Below is a small trained network, with its code and all its weights. Each question gives an input and a class and asks what happens when units are switched off, that is, made to give their printed mean instead of their output.

import numpy as np


def w(rows, s, z=0):
    codes = np.array(rows[::2]) - 128.0
    scale = np.full(codes.shape[1], s)
    scale[-1] = z or s
    return codes * scale


def norm(h):
    return h / np.sqrt((h * h).mean(-1, keepdims=True) + 1e-5)


def f(y):
    return y / 2 * (1 + np.tanh(0.7978845608 * (y + 0.044715 * y**3)))


def log_softmax(a):
    a = a - a.max(-1, keepdims=True)
    return a - np.log(np.exp(a).sum(-1, keepdims=True))


def net(x, mask):
    res = np.array(x, float).reshape(1, 7) / 4 @ E
    u = 0
    for l in range(3):
        y = f(norm(res) @ A[l][:, :-1].T + A[l][:, -1])
        res = res + np.where(mask[u : u + 5], y, B[l][:, -1]) @ B[l][:, :-1]
        u += 5
    return log_softmax(norm(res)[-1] @ U[:, :-1].T + U[:, -1])


A, B = {}, {}
E = w([
[123,162,145,103,103,98,138,89,151,101,118,119],'x0',
[137,135,120,135,96,145,109,136,143,135,116,147],'x1',
[210,42,153,192,20,2,84,123,105,108,62,140],'x2',
[161,159,115,147,128,122,140,132,138,141,125,147],'x3',
[145,146,126,125,111,114,153,148,128,151,154,97],'x4',
[181,109,58,44,206,193,142,100,172,153,22,26],'x5',
[120,172,168,217,140,147,133,202,175,46,64,53],'x6',
],0.0092)
A[0] = w([
[252,16,114,106,94,88,126,91,111,147,3,59,2],'0.n0',
[186,30,149,129,78,19,140,108,137,153,122,204,105],'0.n1',
[168,92,193,198,83,36,133,171,101,91,75,126,145],'0.n2',
[156,135,47,36,147,177,136,69,127,185,95,107,146],'0.n3',
[101,132,86,144,88,90,113,47,76,170,190,137,169],'0.n4',
],0.0066,0.0068)
B[0] = w([
[15,207,103,150,139,132,153,164,173,92,246,191,206],'0.n0',
[208,79,107,87,130,139,60,169,90,120,143,103,223],'0.n1',
[86,106,159,117,135,127,170,145,55,187,63,129,254],'0.n2',
[139,99,123,145,84,154,194,90,114,148,67,142,231],'0.n3',
[156,134,163,91,168,134,105,124,106,122,136,154,197],'0.n4',
],0.012,0.0075)
A[1] = w([
[225,176,243,134,164,220,104,137,104,93,53,71,83],'1.n0',
[91,126,126,96,98,112,136,83,81,171,246,254,77],'1.n1',
[86,154,137,168,162,145,167,247,201,45,108,76,144],'1.n2',
[24,220,139,222,133,80,150,165,159,114,127,161,7],'1.n3',
[67,115,175,211,143,124,126,159,154,107,164,126,111],'1.n4',
],0.0077,0.0022)
B[1] = w([
[141,154,48,154,140,33,226,171,204,98,207,173,178],'1.n0',
[113,123,42,79,165,154,147,129,238,3,124,53,255],'1.n1',
[103,128,143,96,155,171,1,107,107,72,166,125,234],'1.n2',
[184,186,116,95,130,184,65,124,34,153,84,164,222],'1.n3',
[144,174,160,85,157,128,157,30,96,199,115,110,185],'1.n4',
],0.0094,0.0083)
A[2] = w([
[131,106,53,136,176,127,119,155,199,102,125,80,3],'2.n0',
[99,210,134,162,148,157,125,153,114,131,88,122,19],'2.n1',
[208,71,165,126,135,82,67,130,148,142,164,130,97],'2.n2',
[128,139,91,126,132,167,106,91,94,67,125,131,141],'2.n3',
[108,117,198,253,91,90,133,151,133,101,100,90,59],'2.n4',
],0.012,0.0014)
B[2] = w([
[160,156,86,166,89,76,100,105,168,115,150,147,238],'2.n0',
[158,26,138,95,50,89,112,155,80,97,132,57,213],'2.n1',
[77,206,176,191,128,158,119,133,107,107,138,70,172],'2.n2',
[151,89,172,223,100,72,136,157,165,192,119,120,254],'2.n3',
[93,171,65,55,219,187,143,93,126,250,54,176,174],'2.n4',
],0.013,0.0088)
U = w([
[155,118,44,133,124,109,127,134,248,80,168,106,115],'0',
[136,133,198,130,126,135,37,149,57,103,142,89,39],'1',
[96,118,104,83,180,176,217,105,83,238,42,191,255],'2',
],0.014,0.00068)

Each question gives the input, the list of numbers given to net, and the class t.
The units are the neurons (one row each of A and B). Each row of codes is followed by its name. A weight is (code - 128) times the scale printed after its matrix; where a second scale follows, it is the last column's (A, B and U).
mask holds one flag per neuron, layer by layer. A switched-off neuron (its flag False) gives its mean, the last column of its row in B, instead of its output. The means were averaged over made-up inputs and are rounded, as every weight is.
A unit's drop is (log p(t) with every unit on - log p(t) with that unit switched off) / (log p(t) with every unit on - log p(t) with every unit switched off).
The circuit of an input: a set's keep is (log p(t) with only the set's units on - log p(t) with every unit switched off) / (log p(t) with every unit on - log p(t) with every unit switched off). Starting from the 12 units with the biggest drops (on a tie, the unit counted first), units are removed one at a time, each time the one whose removal leaves the highest keep (on an exact tie, the one counted first), for as long as the keep stays at least 0.8.
circuit, biggest first: the units of the circuit, biggest drop first
unit that matters most: the unit with the biggest drop
k most important neurons: the k neurons with the biggest drops, biggest first
k most important neurons of layer l: the k neurons of layer l with the biggest drops, biggest first
drop when u is switched off: that unit's drop, to one decimal
input [-2,-6,4,0,-6,-5,2], class 2: 2 most important neurons => [2.n4 0.n2]
input [-4,-2,5,-4,-5,1,-3], class 0: unit that matters most => 0.n0
input [-2,0,1,4,-7,5,6], class 1: 3 most important neurons => [0.n0 0.n1 1.n1]
input [3,-5,8,5,-8,6,1], class 1: 2 most important neurons => [0.n0 1.n3]
input [-6,-1,4,7,6,-7,1], class 2: 2 most important neurons of layer 1 => [1.n2 1.n3]
input [-4,5,3,-7,2,0,4], class 2: 4 most important neurons => [0.n2 1.n1 2.n0 2.n2]
input [5,-5,0,1,-3,-8,0], class 0: 2 most important neurons of layer 0 => [0.n1 0.n4]
input [-8,8,1,4,-4,-8,2], class 2: 2 most important neurons => [0.n0 1.n2]
input [-3,5,8,-7,5,0,3], class 2: 3 most important neurons => [0.n2 2.n4 0.n1]
input [-1,0,-8,0,-7,0,6], class 1: 2 most important neurons of layer 0 => [0.n1 0.n4]
input [-3,3,-1,-5,-2,1,1], class 0: 2 most important neurons => [0.n2 0.n0]
input [1,-4,2,7,4,6,5], class 1: drop when 0.n0 is switched off => 2.4
input [-2,7,8,-1,-7,-3,3], class 2: drop when 2.n4 is switched off => 0.4
input [-5,-7,2,-3,6,6,4], class 1: drop when 0.n0 is switched off => 5.1
input [3,2,8,0,7,-2,2], class 2: drop when 2.n4 is switched off => 0.4
input [-1,-5,7,-3,2,8,-5], class 0: circuit, biggest first => [0.n0]
